Here is a tiny trained network, its code and every weight. The questions are about switching its units off for an input and a class, where a switched-off unit gives its printed mean instead of its output.

import numpy as np


def w(rows, s, z=0):
    codes = np.array(rows[::2]) - 128.0
    scale = np.full(codes.shape[1], s)
    scale[-1] = z or s
    return codes * scale


def f(y):
    return np.maximum(y, 0)


def log_softmax(a):
    a = a - a.max(-1, keepdims=True)
    return a - np.log(np.exp(a).sum(-1, keepdims=True))


def net(x, mask):
    res = np.array(x, float).reshape(1, 5) / 4 @ E
    y = f(res @ A[0][:, :-1].T + A[0][:, -1])
    res = res + np.where(mask, y, B[0][:, -1]) @ B[0][:, :-1]
    return log_softmax(res[-1] @ U[:, :-1].T + U[:, -1])


A, B = {}, {}
E = w([
[42,82,249],'x0',
[40,105,53],'x1',
[52,254,143],'x2',
[136,132,136],'x3',
[136,132,133],'x4',
],0.0067)
A[0] = w([
[126,114,136,224],'n0',
[168,173,91,102],'n1',
[149,143,70,134],'n2',
[46,87,142,129],'n3',
[162,60,162,108],'n4',
[143,122,102,245],'n5',
[56,100,200,119],'n6',
[154,19,97,110],'n7',
[104,183,113,115],'n8',
[140,101,118,254],'n9',
[147,67,136,93],'n10',
[228,179,198,172],'n11',
[168,27,128,108],'n12',
[211,51,121,82],'n13',
[104,225,146,108],'n14',
[161,171,36,87],'n15',
[180,143,170,186],'n16',
[152,133,61,177],'n17',
[178,165,41,79],'n18',
[101,99,182,199],'n19',
[205,177,71,113],'n20',
[159,41,141,92],'n21',
[63,250,175,106],'n22',
[132,254,165,105],'n23',
[159,149,84,131],'n24',
[104,228,143,103],'n25',
[88,114,69,136],'n26',
[107,180,117,114],'n27',
[152,133,35,129],'n28',
[88,195,151,108],'n29',
[187,69,131,126],'n30',
[88,111,87,139],'n31',
[186,168,45,99],'n32',
[211,116,95,167],'n33',
[93,161,121,116],'n34',
[159,126,104,103],'n35',
[145,163,17,105],'n36',
[199,88,159,139],'n37',
[47,87,49,174],'n38',
],0.0089,0.0063)
B[0] = w([
[91,234,144,222],'n0',
[104,32,190,171],'n1',
[86,117,189,186],'n2',
[99,130,215,183],'n3',
[92,104,114,172],'n4',
[67,227,126,250],'n5',
[75,72,239,197],'n6',
[77,108,61,202],'n7',
[80,95,96,168],'n8',
[31,214,108,254],'n9',
[95,91,90,156],'n10',
[40,235,156,229],'n11',
[48,88,60,196],'n12',
[88,78,68,192],'n13',
[36,64,61,193],'n14',
[130,82,162,198],'n15',
[45,215,127,201],'n16',
[63,157,185,219],'n17',
[110,70,191,196],'n18',
[98,148,172,212],'n19',
[76,94,209,208],'n20',
[125,98,74,175],'n21',
[57,76,62,228],'n22',
[97,61,37,206],'n23',
[70,110,202,180],'n24',
[52,60,66,192],'n25',
[94,164,146,179],'n26',
[68,95,118,164],'n27',
[93,113,193,211],'n28',
[51,33,73,180],'n29',
[38,100,65,188],'n30',
[85,196,133,171],'n31',
[115,77,216,207],'n32',
[64,136,137,222],'n33',
[90,99,81,158],'n34',
[95,95,144,150],'n35',
[108,103,178,214],'n36',
[77,139,73,190],'n37',
[87,253,153,227],'n38',
],0.0054,0.0063)
U = w([
[108,5,2,75],'0',
[117,163,127,254],'1',
[117,194,134,169],'2',
[128,34,232,46],'3',
[120,165,111,194],'4',
[181,165,118,72],'5',
[219,111,61,71],'6',
],0.0096,0.0037)

Each question gives the input, the list of numbers given to net, and the class t.
The units are the neurons (one row each of A and B). Each row of codes is followed by its name. A weight is (code - 128) times the scale printed after its matrix; where a second scale follows, it is the last column's (A, B and U).
mask holds one flag per neuron, in row order. A switched-off neuron (its flag False) gives its mean, the last column of its row in B, instead of its output. The means were averaged over made-up inputs and are rounded, as every weight is.
A unit's drop is (log p(t) with every unit on - log p(t) with that unit switched off) / (log p(t) with every unit on - log p(t) with every unit switched off).
The circuit of an input: a set's keep is (log p(t) with only the set's units on - log p(t) with every unit switched off) / (log p(t) with every unit on - log p(t) with every unit switched off). Starting from the 12 units with the biggest drops (on a tie, the unit counted first), units are removed one at a time, each time the one whose removal leaves the highest keep (on an exact tie, the one counted first), for as long as the keep stays at least 0.8.
units of the circuit, in order: the units of the circuit, biggest drop first
unit that matters most: the unit with the biggest drop
top k neurons: the k neurons with the biggest drops, biggest first
drop of u: that unit's drop, to one decimal
input [0,-7,-7,6,6], class 0: unit that matters most	n13
input [7,7,7,-7,2], class 0: units of the circuit, in order	n22; n29
input [6,-6,-3,6,4], class 2: top 2 neurons	n11; n16
input [-2,-4,-8,3,4], class 0: units of the circuit, in order	n13; n12
input [4,-8,-7,8,-4], class 2: units of the circuit, in order	n11; n16
input [6,5,7,-1,-1], class 0: top 2 neurons	n22; n29
input [8,4,7,1,0], class 3: top 2 neurons	n6; n3
input [7,-7,-7,8,1], class 4: top 2 neurons	n11; n16
input [-8,7,-5,-5,-8], class 1: drop of n2	-0.1
input [-8,-5,0,3,-3], class 3: drop of n27	0.0
input [4,-7,-5,-6,4], class 2: drop of n11	0.3
input [3,-6,-6,5,0], class 0: drop of n30	0.2
